a =
[[ 24   5  -1 -12]
 [ 22   4 -51   1]
 [  1  -5 -12  -2]
 [ 49   8 -30  13]
 [ -1  26 -28 -12]]
Rows and columns are counted from 1.
(1, 1)	24
(3, 1)	1
(5, 2)	26
(2, 1)	22
(2, 2)	4
(5, 3)	-28
(3, 2)	-5
(4, 4)	13

arr =
[[ 36 -22  20  49 -29  17 -18  46 -13 -66  22 -59 -36  39  -2  32]
 [  6 -33  31  16 -23  37 -16  18  -1 -21  15 -12 -43  -3   4  29]]
Rows and columns are counted from 1.
row 1 col 1	36
row 2 col 11	15
row 2 col 6	37
row 1 col 10	-66
row 2 col 1	6
row 1 col 14	39
row 2 col 9	-1
row 2 col 7	-16
row 1 col 2	-22
row 2 col 8	18
row 1 col 12	-59
row 2 col 4	16

X =
[[21, -8, 12, 27, -21, 6, 19, -15, -14, 10, -15],
[13, 19, -16, -6, 6, 17, 20, -8, 2, 23, -5],
[10, -18, -32, -16, 5, 30, -31, -22, -8, -41, 26],
[-13, 0, 22, 28, -25, -22, 20, 5, -8, 20, -31],
[-5, 0, 25, -12, -30, 0, -6, 48, 1, 4, -20],
[8, 22, -27, -39, -17, 13, 9, -10, -33, 14, -27],
[-38, 19, -29, -17, 29, -15, 19, 8, 14, 27, 35],
[-38, -17, 7, 4, 26, -13, -25, 28, 38, -18, 48],
[-33, 26, -42, -13, 8, -2, 35, -8, -7, 33, 13],
[2, 34, -38, -15, -9, 7, 33, -23, -28, 33, -15],
[-4, 0, -36, -20, 11, 28, -9, -11, 4, -20, 37],
[24, -18, 9, -23, -25, 12, -35, -14, -35, -41, -28]]
Indices start at 1.
row 1 col 1 -> 21
row 3 col 10 -> -41
row 11 col 11 -> 37
row 9 col 10 -> 33
row 5 col 7 -> -6
row 4 col 3 -> 22
row 10 col 4 -> -15
row 10 col 2 -> 34
row 10 col 1 -> 2
row 11 col 4 -> -20
row 4 col 10 -> 20
row 9 col 3 -> -42
row 2 col 10 -> 23
row 8 col 8 -> 28
row 3 col 4 -> -16
row 12 col 9 -> -35
row 8 col 3 -> 7
row 6 col 3 -> -27
row 7 col 8 -> 8
row 12 col 8 -> -14
row 7 col 6 -> -15
row 3 col 2 -> -18
row 5 col 1 -> -5
row 9 col 4 -> -13
row 12 col 11 -> -28
row 6 col 7 -> 9
row 3 col 8 -> -22
row 4 col 1 -> -13
row 2 col 7 -> 20
row 6 col 9 -> -33
row 7 col 4 -> -17
row 5 col 8 -> 48
row 11 col 6 -> 28
row 5 col 2 -> 0

grid =
[[ 11  28  -8  46 -11 -21 -13 -10   9  32   5  52  29]
 [ -3   9 -27  25  11   8 -20   7 -25  19  27  -2  34]
 [-13 -17  -1   0  13  25   5  12 -13   2   4 -36  15]]
Indices start at 1.
(1, 1): 11
(3, 7): 5
(3, 8): 12
(2, 2): 9
(2, 8): 7
(1, 13): 29
(3, 1): -13
(2, 7): -20
(3, 12): -36
(2, 4): 25
(2, 9): -25
(1, 7): -13
(1, 12): 52
(3, 11): 4
(2, 1): -3
